Below are the code and all the weights of a small trained network. Each question names an input and a class and asks about switching units off, where a switched-off unit gives its printed mean instead of its output.

import numpy as np


def w(rows, s, z=0):
    codes = np.array(rows[::2]) - 128.0
    scale = np.full(codes.shape[1], s)
    scale[-1] = z or s
    return codes * scale


def norm(h):
    return h / np.sqrt((h * h).mean(-1, keepdims=True) + 1e-5)


def f(y):
    return np.maximum(y, 0)


def log_softmax(a):
    a = a - a.max(-1, keepdims=True)
    return a - np.log(np.exp(a).sum(-1, keepdims=True))


def net(x, mask):
    res = np.array(x, float).reshape(1, 4) / 4 @ E
    u = 0
    for l in range(4):
        y = f(norm(res) @ A[l][:, :-1].T + A[l][:, -1])
        res = res + np.where(mask[u : u + 6], y, B[l][:, -1]) @ B[l][:, :-1]
        u += 6
    return log_softmax(norm(res)[-1] @ U[:, :-1].T + U[:, -1])


A, B = {}, {}
E = w([
[86,49,227,106,152,180],'x0',
[227,183,188,234,204,138],'x1',
[140,11,89,83,234,16],'x2',
[71,148,176,91,105,2],'x3',
],0.006)
A[0] = w([
[151,130,216,186,147,57,93],'L0N1',
[197,175,62,92,147,112,73],'L0N2',
[199,115,71,74,183,85,2],'L0N3',
[198,71,171,209,203,106,64],'L0N4',
[189,111,56,120,242,242,98],'L0N5',
[58,73,255,125,235,176,97],'L0N6',
],0.0079,0.0036)
B[0] = w([
[90,131,76,64,195,71,190],'L0N1',
[169,118,49,229,136,28,179],'L0N2',
[178,28,203,55,87,101,178],'L0N3',
[150,155,100,44,181,180,214],'L0N4',
[1,60,160,227,141,128,250],'L0N5',
[216,128,101,203,40,90,255],'L0N6',
],0.0092,0.0052)
A[1] = w([
[150,138,151,83,124,29,100],'L1N1',
[122,213,205,121,111,181,19],'L1N2',
[56,102,85,51,87,118,11],'L1N3',
[207,63,215,101,159,137,112],'L1N4',
[192,198,171,163,255,154,2],'L1N5',
[178,229,209,131,183,170,94],'L1N6',
],0.0079,0.0043)
B[1] = w([
[104,180,183,180,144,178,252],'L1N1',
[160,161,150,86,9,108,182],'L1N2',
[148,90,66,92,188,191,191],'L1N3',
[171,173,110,125,92,81,205],'L1N4',
[132,138,44,72,150,174,179],'L1N5',
[99,105,59,14,116,124,189],'L1N6',
],0.012,0.0035)
A[2] = w([
[55,157,82,199,119,22,252],'L2N1',
[2,185,229,114,180,121,240],'L2N2',
[143,151,66,122,224,106,100],'L2N3',
[128,175,144,86,189,161,106],'L2N4',
[93,56,211,92,105,150,17],'L2N5',
[62,64,71,100,164,246,136],'L2N6',
],0.0099,0.0028)
B[2] = w([
[208,129,201,178,170,225,254],'L2N1',
[100,57,72,244,166,1,185],'L2N2',
[122,170,93,74,93,192,208],'L2N3',
[82,136,73,150,73,39,152],'L2N4',
[223,58,57,167,107,186,164],'L2N5',
[97,185,53,121,211,86,243],'L2N6',
],0.0091,0.0067)
A[3] = w([
[102,145,173,142,113,2,119],'L3N1',
[192,17,183,45,226,63,111],'L3N2',
[186,151,206,110,177,179,45],'L3N3',
[71,97,76,92,136,122,1],'L3N4',
[63,149,107,185,138,69,168],'L3N5',
[212,71,154,179,135,194,145],'L3N6',
],0.01,0.0046)
B[3] = w([
[31,94,134,241,178,223,155],'L3N1',
[42,234,82,146,11,254,198],'L3N2',
[159,1,200,105,119,67,153],'L3N3',
[171,185,76,95,135,142,151],'L3N4',
[147,37,146,194,158,101,192],'L3N5',
[172,154,210,96,99,60,254],'L3N6',
],0.0093,0.0079)
U = w([
[111,136,50,37,158,118,228],'0',
[237,127,167,143,73,118,221],'1',
[85,78,145,229,156,166,99],'2',
[87,195,145,91,6,196,75],'3',
[146,113,180,123,124,116,110],'4',
[107,61,195,13,160,108,1],'5',
],0.014,0.0076)

Each question gives the input, the list of numbers given to net, and the class t.
The units are the neurons (one row each of A and B). Each row of codes is followed by its name. A weight is (code - 128) times the scale printed after its matrix; where a second scale follows, it is the last column's (A, B and U).
mask holds one flag per neuron, layer by layer. A switched-off neuron (its flag False) gives its mean, the last column of its row in B, instead of its output. The means were averaged over made-up inputs and are rounded, as every weight is.
A unit's drop is (log p(t) with every unit on - log p(t) with that unit switched off) / (log p(t) with every unit on - log p(t) with every unit switched off).
The circuit of an input: a set's keep is (log p(t) with only the set's units on - log p(t) with every unit switched off) / (log p(t) with every unit on - log p(t) with every unit switched off). Starting from the 12 units with the biggest drops (on a tie, the unit counted first), units are removed one at a time, each time the one whose removal leaves the highest keep (on an exact tie, the one counted first), for as long as the keep stays at least 0.8.
circuit, biggest first: the units of the circuit, biggest drop first
most important unit: the unit with the biggest drop
k most important neurons: the k neurons with the biggest drops, biggest first
top k neurons in layer l: the k neurons of layer l with the biggest drops, biggest first
input [-6,-3,-5,5], class 1: 3 most important neurons	L2N1, L2N6, L0N5
input [-3,-4,5,-2], class 3: circuit, biggest first	L3N2, L0N3
input [1,-7,-7,-2], class 0: most important unit	L0N6
input [-1,7,-7,4], class 0: circuit, biggest first	L1N6, L0N1, L0N6
input [3,-2,3,6], class 2: 2 most important neurons	L1N1, L2N2
input [-2,3,3,4], class 2: 2 most important neurons	L1N1, L2N2
input [8,6,2,-3], class 1: 2 most important neurons	L0N6, L0N5
input [8,-8,-1,0], class 0: 2 most important neurons	L1N3, L2N6
input [-8,-5,-1,-5], class 1: 3 most important neurons	L0N2, L2N1, L3N6
input [-4,-3,8,-7], class 3: top 2 neurons in layer 0	L0N3, L0N6
input [-2,3,-6,1], class 3: top 2 neurons in layer 1	L1N2, L1N3
input [6,0,-6,-5], class 1: circuit, biggest first	L3N2, L3N6
input [-3,2,6,6], class 2: 2 most important neurons	L1N1, L2N2
input [4,7,8,-1], class 3: circuit, biggest first	L3N2
input [5,0,-2,5], class 1: 2 most important neurons	L0N6, L2N1
input [-6,1,2,-8], class 2: top 2 neurons in layer 0	L0N5, L0N6
input [7,7,-8,-5], class 3: circuit, biggest first	L1N6, L2N1
input [8,-3,6,-6], class 1: top 2 neurons in layer 0	L0N6, L0N5
input [4,-1,7,-4], class 3: 2 most important neurons	L3N2, L0N4
input [-2,6,-8,7], class 3: most important unit	L0N5
input [-6,8,6,1], class 0: 2 most important neurons	L0N4, L0N6
input [1,-8,-7,-5], class 0: 2 most important neurons	L2N6, L0N6
input [-5,-8,-6,6], class 0: 2 most important neurons	L1N3, L0N6
input [8,2,6,-4], class 1: top 2 neurons in layer 1	L1N4, L1N6
input [-5,-3,-2,7], class 2: 3 most important neurons	L1N1, L2N2, L0N6
input [3,3,-3,5], class 2: top 2 neurons in layer 0	L0N1, L0N2
input [6,1,-3,2], class 1: circuit, biggest first	L0N6
input [1,-4,-3,-5], class 2: top 3 neurons in layer 0	L0N5, L0N4, L0N1
input [-2,-4,5,2], class 3: 3 most important neurons	L0N3, L3N2, L0N4
